Facts:
[<1497>, <957>, <1630>, <758>, <692>, <1240>, <402>, <55>, <1457>, <984>, <1455>, <452>, <1618>, <207>, <467>, <284>, <1637>, <1218>, <1034>, <465>, <1177>, <1560>, <1113>, <584>, <202>, <1220>, <1118>, <729>, <1483>, <1158>, <1418>, <29>, <446>, <466>, <608>, <1447>, <145>, <1645>, <1427>, <1199>, <97>, <422>, <1079>, <678>, <1131>, <112>, <1526>, <848>, <609>, <768>, <1058>, <341>, <1203>, <927>, <428>, <527>, <1388>, <961>, <968>, <1085>, <891>, <391>, <1299>, <275>, <79>, <294>, <211>, <285>, <50>] Λ a
[<32>, <1407>, <83>, <681>, <771>, <972>, <165>, <534>, <299>, <660>, <1473>, <1516>, <547>, <1031>, <80>, <1444>, <1570>, <555>, <303>, <1303>, <806>] Λ c
[<469>, <845>, <406>, <319>, <557>, <1145>, <260>, <1624>, <884>, <625>, <670>, <140>, <1009>, <379>, <1300>, <1559>, <371>, <879>, <1134>, <1144>, <1062>, <1425>, <1641>, <1307>, <168>, <1178>, <1071>, <900>, <252>, <64>, <917>] Λ b
[<1174>, <228>, <976>, <1238>, <1217>, <890>, <836>, <1434>, <554>, <634>, <1325>, <497>, <54>, <36>, <476>] Λ d
[<953>, <1277>, <518>, <1391>, <1255>, <731>, <1409>, <1633>, <852>, <367>, <1086>, <687>, <990>, <1020>, <950>, <694>] Λ e
[<325>, <1423>, <874>, <493>, <433>, <1335>] Λ f
φ <1624> <- <469>
φ <1630> <- <469>, <465>, <294>
φ <845> <- <469>, <968>, <900>, <1303>
φ <731> <- <953>, <50>
φ <1388> <- <758>, <678>
φ <452> <- <758>, <319>
φ <1473> <- <758>, <1255>, <1641>
φ <367> <- <758>
φ <402> <- <681>, <112>
φ <729> <- <681>
φ <391> <- <1457>, <207>
φ <1526> <- <1457>, <609>, <891>
φ <1058> <- <1457>, <1238>, <1178>
φ <527> <- <984>, <252>, <917>
φ <325> <- <984>
φ <1220> <- <984>, <609>
φ <1134> <- <771>, <228>
φ <1645> <- <771>
φ <145> <- <771>, <422>
φ <1325> <- <319>, <678>, <371>, <211>
φ <165> <- <207>, <1418>, <211>
φ <1560> <- <534>
φ <1009> <- <534>
φ <1391> <- <534>, <1418>, <547>, <341>
φ <1062> <- <534>, <609>
φ <1299> <- <534>
φ <1174> <- <1637>, <29>
φ <1559> <- <1637>, <976>, <422>, <1131>, <609>
φ <961> <- <1637>, <976>, <428>
φ <694> <- <1637>, <608>
φ <284> <- <1637>
φ <97> <- <1637>, <884>
φ <32> <- <1034>
φ <467> <- <1034>, <1085>, <36>
φ <1240> <- <1034>, <848>
φ <634> <- <1034>, <768>, <50>
φ <557> <- <465>, <1570>, <968>, <294>
φ <554> <- <465>, <228>
φ <1447> <- <228>, <466>, <1641>
φ <1633> <- <228>
φ <957> <- <228>
φ <1497> <- <884>, <1079>, <1641>
φ <446> <- <625>, <36>
φ <1177> <- <625>, <493>
φ <1113> <- <625>, <608>, <422>
φ <1199> <- <625>, <80>
φ <1218> <- <518>
φ <1086> <- <976>, <1300>, <1425>, <1641>
φ <497> <- <976>, <1255>, <371>, <687>, <285>
φ <303> <- <976>
φ <852> <- <1238>
φ <1277> <- <29>, <371>
φ <874> <- <608>, <379>
φ <299> <- <608>
φ <1031> <- <608>
φ <1618> <- <1427>, <950>
φ <1217> <- <1427>
φ <990> <- <1409>, <891>
φ <476> <- <1409>
φ <433> <- <422>
φ <1118> <- <422>
φ <406> <- <678>
φ <64> <- <678>
φ <1455> <- <371>, <285>
φ <83> <- <371>
φ <79> <- <371>, <1641>
φ <1307> <- <1131>
φ <584> <- <848>
φ <555> <- <547>
φ <140> <- <1203>, <428>, <80>, <891>
φ <660> <- <1203>
φ <1158> <- <428>, <917>
φ <1434> <- <428>, <294>
φ <202> <- <428>
φ <972> <- <80>, <687>
φ <670> <- <80>
φ <1335> <- <80>
φ <260> <- <1425>, <211>
φ <1144> <- <1444>, <285>
φ <890> <- <1444>, <950>
φ <1071> <- <1444>, <275>
φ <1483> <- <968>
φ <168> <- <1178>
φ <54> <- <891>, <1303>, <1020>
φ <1423> <- <900>
φ <692> <- <275>
φ <1516> <- <687>
φ <1407> <- <294>
φ <55> <- <36>
φ <836> <- <36>
φ <879> <- <1020>
φ <927> <- <1020>
{<1497>, <1630>, <1407>, <83>, <692>, <1457>, <1455>, <319>, <207>, <1277>, <534>, <1218>, <465>, <228>, <884>, <518>, <1217>, <874>, <1009>, <446>, <1427>, <1079>, <678>, <371>, <1131>, <879>, <1526>, <634>, <848>, <768>, <341>, <1633>, <1031>, <428>, <1388>, <367>, <1086>, <990>, <36>, <917>, <476>, <1335>} Ψ i
{<32>, <469>, <845>, <1174>, <406>, <1240>, <325>, <55>, <984>, <467>, <1145>, <1637>, <584>, <1423>, <299>, <670>, <1391>, <1158>, <140>, <1238>, <1255>, <1418>, <145>, <379>, <1559>, <554>, <1144>, <80>, <852>, <1641>, <961>, <1570>, <968>, <1178>, <555>, <1299>, <687>, <79>, <950>, <694>, <50>} Ψ h
{<957>, <953>, <758>, <402>, <681>, <771>, <452>, <972>, <557>, <1618>, <284>, <165>, <260>, <1034>, <1624>, <1177>, <1560>, <1113>, <625>, <202>, <660>, <1220>, <1118>, <729>, <1483>, <976>, <1473>, <1516>, <29>, <731>, <466>, <890>, <608>, <1447>, <1300>, <1645>, <1199>, <836>, <1434>, <1409>, <97>, <422>, <493>, <112>, <1134>, <609>, <547>, <1058>, <1203>, <927>, <433>, <1062>, <1325>, <1425>, <1307>, <527>, <1444>, <497>, <168>, <1085>, <891>, <54>, <391>, <1071>, <900>, <275>, <303>, <294>, <252>, <1303>, <1020>, <211>, <285>, <64>, <806>} Ψ g

Known rows:
[-39 -12  20  20 -14  -2 -41  20  13   7  13  -4  34 -20   6  47  -5  10
  15  16  -2 -12  34  -2  -6   4  -8 -31  15  12  10  -2 -11  -8  -6 -10
  13]: <968>
[-22 -11  25  43  -2   3   0  16  17   3 -24  11  35 -17  -1 -32  -6   3
 -34 -17   0  -8  29   1  -6   3 -21 -27   3 -13  31 -20 -15 -17  -2  12
  -5]: <1199>
[-30 -12  27  36 -10   7 -11   3  17   6 -26   5  47 -15  -1   2   1   2
 -26  -5   4  -2  23  -8  -7   4 -19 -26   7 -10  27 -30  -7  -9  -1  11
  -3]: <1483>
[-19 -12  28  44  -4   3   1  13  16   4 -21  10  35 -22  -3 -38  -7   4
 -38 -19   1  -8  29   3  -7   2 -27 -27   4 -10  32 -18 -14 -14  -1  13
  -5]: <1177>
[-22 -20  26  43  -4  -7  -6  28  31   2   1 -11  23 -10   6   6   4   9
 -40 -10  -1   4  14   2 -26  12 -14 -20  13   0  35 -16  -9  -2 -31  -4
  21]: <1526>
[-27 -11  48  45  -9   9   0  18  17  -3 -19   6  45 -13   7 -18  -2  18
 -51 -23   0   5  28  -4 -10   7  -9 -19   3 -12  30 -20 -25 -12  -2   7
   1]: <1560>
[-34 -11  24  30 -12  -1 -35  36  11  -1  19   0  29 -25   9  24 -10  13
  -6   5  -5  -9  37   1  -9   4  -9 -23  14  12  10   5 -29 -14  -6 -11
  17]: <984>
[-44 -14  28  36   0   7 -14   9  11   7  -4  13  42 -11  -1   2  -3  11
 -39 -11   4 -19  30  -9  -5   1 -17 -12   4 -11  26 -18 -16  -1  -3  13
  -7]: <466>
[-42 -17  42  34 -14  -1  -2  18   5   8 -25   7  42 -26   1 -19 -15  14
 -42 -25   4 -27  36  -2  -4  -3 -46 -18   3  -3  35 -16 -17   1   4   5
  -5]: <1034>
[ -4 -25   8  30 -12   9 -30  19  10  16  -2   4  16 -34  22   9   3  18
 -24 -14 -12 -31  29  12  -1   7  45 -22   2   3   0  16  -1 -18 -27  -4
   5]: <1144>
[-34 -32  34  37 -10   7  -1  20   6  19 -60  23  29 -41  16 -28 -15   7
 -30 -24   0 -27  32   4 -10  -3 -23  13   7 -11  10  -5  -8 -16  -9   3
 -16]: <625>
[-16 -40  22  37 -13   0  -8  19  26  22 -34  -8  17 -26  20  12   2   6
 -28 -15   0 -16  11   9 -27  10   2   0  12  -1  18  -9  11  -5 -37  -8
   9]: <879>
[-28 -41  48  40 -16  -1   4  37  12  19 -24   1  18 -24  26  28 -10  17
 -44 -16   0 -14  20   3 -30   8  -4  23  18   7  17  -1  -6   8 -41 -12
  11]: <534>
[ -8 -25  32  45  -8  12   7  12   7  16 -45  21  30 -28  15 -15  -5   3
 -44 -17  -2 -18  24   1 -11   4  17   0   7 -15  15 -13   0 -16 -14  14
 -13]: <972>
[ -2 -20  -5  38  -3   0 -38  22  11   8  18   4  18 -29  17   3   1   2
  -9  -8  -6 -27  34   2 -10  -2  24 -33   7   0   1   6 -28 -20 -26   2
  10]: <1174>
[-27 -25  60  41 -22  10  19  18  -5  18 -49  26  38 -37  15  23 -18  10
 -31  -5  -4   0  24   2 -13   4  15  19  17  -3  14 -10   3 -10  -7   6
 -12]: <1409>
[  7 -18  50  41 -26   7   1  29  -3  11  -5  11  21 -42  21  35  -9  24
 -25   1 -17   3  23  15 -12  11  69 -20  12  10   6  16  -2 -19 -25  -3
   9]: <1391>

Rows:
No name comes twice in this set of rows, the named rows included.
[-28 -11  28  42  -3   6  -5  12  19   2 -22  10  41 -16   0 -15  -2   2
 -33 -12   2  -1  25  -6  -9   4 -22 -20   9 -13  25 -25 -14 -15  -2  10
  -3] -> <202>
[-26 -14  27  25 -20  -7 -30  27   5   7  14  -5  28 -33   6  10 -12  21
 -15  -6  -6 -28  42   7  -3  -1 -16 -38   5  17  21  10 -15  -4  -9 -10
  13] -> <50>
[-16 -27  36  43 -13  12   6  10   9  16 -58  18  35 -32  16  -8  -6   0
 -34 -17  -2  -8  22   2 -14   5  11  -1   9 -10  10 -15   0 -19  -9  12
 -11] -> <660>
[-15 -27  13  31 -12   2 -30  34   6  15 -10   9  15 -41  20   3  -9   9
  -7  -6 -10 -28  32  13  -7   3  12  -8  12   3  -3  18  -8 -22 -22  -9
   3] -> <379>
[-10 -22  12  48   2  13  -9   3  12   7 -13  14  34 -14  12 -28   6   4
 -55 -31   1 -31  27  -9 -12   0  14 -21   2 -19  16 -19 -21 -14 -20  21
  -6] -> <497>
[-23 -27  67  39 -24   6  21  14 -10  23 -51  25  36 -44  13   5 -20  15
 -45 -16  -3 -20  26   7  -9  -2  13   7  11  -1  23  -6  12  -7  -7   9
 -14] -> <953>
[-14 -22   8  41  -8   9  -9   3  16  10 -39  11  39 -18  13 -20   2  -8
 -20 -18   3 -12  23 -12 -16  -2  -2 -20  11 -15  12 -31 -14 -18 -11  16
  -3] -> <1434>
[-18 -21  35  32 -15   4 -13  27 -11  20  19  18  16 -38  16  54 -15  23
 -22  11 -12 -26  31   9  -5   4  54   4  15  12   0  23   0  -8 -25   2
   1] -> <1255>
[-21 -37  49  39 -19  -3  15  25   5  28 -13  10  15 -30  16  39 -13  15
 -43   1  -5 -20  15  12 -27   5  21  13  18   8  27   0  16   9 -39  -3
   4] -> <518>
[-14  -8  29  36 -14   1 -29  32  14  -4  17  -6  27 -26  10  14  -2  22
 -24  -7  -8   2  32   4  -6   9  11 -40   5   6  14   3 -27 -14 -13  -8
  20] -> <1299>
[-11 -34  29  39 -11  -3  13  14  10  32  -3  12  13 -28  12  43  -7   5
 -42  10  -4 -19  10  14 -24   8  30   8  19   3  27   0  26   4 -39   5
   3] -> <1633>
[-16  -8   8  33   0   3 -34  18  14   0  44  -1  23 -15   5  23   2  17
 -28   1  -7 -23  33   4   0   8  29 -40  -1   3  16   8 -15  -9 -19   5
  12] -> <79>
[  6 -18  28  40 -12   1  -3  29  -1  18   8  19  11 -46  13  21 -15   7
 -14  19 -15 -12  25  20  -9   7  54  -9  19   9   4  23   2 -26 -26   4
   1] -> <694>
[-41 -42  22  35  -1   3 -14  27  15  24  -1   3  12 -18  20  32  -3  20
 -53 -15   1 -42  21   2 -22   4  -5  25  13   2  16   4  -3  12 -45  -4
   5] -> <371>

Now the same elements, written a new way:
Known rows:
[-11 -15  -8  35   7 -11  31 -13  26  -3  39   2  -6  -8]: <1455>
[ 24  -6  18 -19  38  -5  12  -7 -21  12  11   9  -4 -17]: <900>
[ 28  -4  17   3  34 -22  19 -14 -30   8  14  -5   4 -12]: <927>
[ 18  -6  13 -16  36 -12  -2  -8 -20  10  11   7   0 -18]: <1300>
[ 25  -6  20   5  30 -21  12 -16 -31   1  11  -7   7 -18]: <1118>
[ -1 -22  -4  27  -1  -6  45 -13  30   0  31   4  -3 -14]: <848>
[ 26   2 -15  -1  19  -9  31  28   2 -47  12  35 -16   4]: <1178>
[ 16   8  21   0  27 -19   3  -3 -27  14  13  -7  14  -7]: <1473>
[ 28   6  -4  19   8 -28  41  15  -7 -51  10  30  -8   4]: <55>
[ 23   2  24  -2  26 -14  15   0 -29  11  11 -12  12 -13]: <660>
[-17 -47   5  10  14  -9  36  -8  32  -7  41  17 -14  -8]: <228>
[ 21  10  -9  22  12 -27  27  14  -9 -49  20  30  -7  16]: <79>
[ 18  -4  16 -11  40 -13   3  -5 -22   5   7  -3  -4 -24]: <1307>
[ -4 -18  -9  35  13  -7  42  -7  24  -4  37  -8 -14 -13]: <1526>
[ 24  -5  17   6  30 -21   8 -15 -33   3  12  -8   7 -16]: <284>
[ 20  12   1  16   3 -16  36  32  -9 -52  11  21  -4   7]: <299>
[  9 -12   6   3  26 -33  37  20  -3 -55  20  42 -23  15]: <554>

Rows:
No name comes twice in this set of rows, the named rows included.
[ 26  12 -10  12  10 -18  38  35  -4 -44  12  18  -3  14] -> <555>
[ 18   0  20 -14  42 -12  13  -7 -23  11  10   6  -8 -17] -> <1624>
[ 16   8  -6   4  19 -15  32  26  -1 -53  10  34 -22   1] -> <670>
[  9 -16   1   5  23 -35  28  23  -3 -61  18  34 -19  10] -> <1174>
[ 34 -15  10   0  30 -13  11 -12 -29   6  15  -9  12 -14] -> <609>
[-13 -21  -7  15  10   9  26  -3  32  -4  33  12 -14 -20] -> <884>
[ 20   6  -9   1  17 -14  31  26   1 -48  11  36 -19   3] -> <1145>
[ 24   3  -5  -3  18  -2  37  25  -3 -45  16  45 -20   6] -> <469>
[ 22 -11  17 -18  31  -7   7  -7 -21   4   4   5   2 -29] -> <625>
[ 27  -4  22   2  34 -20  19 -16 -31  12  16  -1   4 -11] -> <1483>
[ 19  -2  11 -12  44 -15   7  -2 -21   8   8  -7  -5 -22] -> <1062>
[ 24  -4  21   4  31 -22  14 -16 -32   6  14  -4   7 -13] -> <1645>
[ 16  10  -6   7  25 -14  33  29  -5 -52  13  29 -24   2] -> <140>
[ 12   9  -8   9  22 -16  26  28  -3 -56  12  29 -22  -1] -> <1559>
[ 26   5  -6  23  14 -20  39  18 -12 -54  19  24 -13  10] -> <1158>

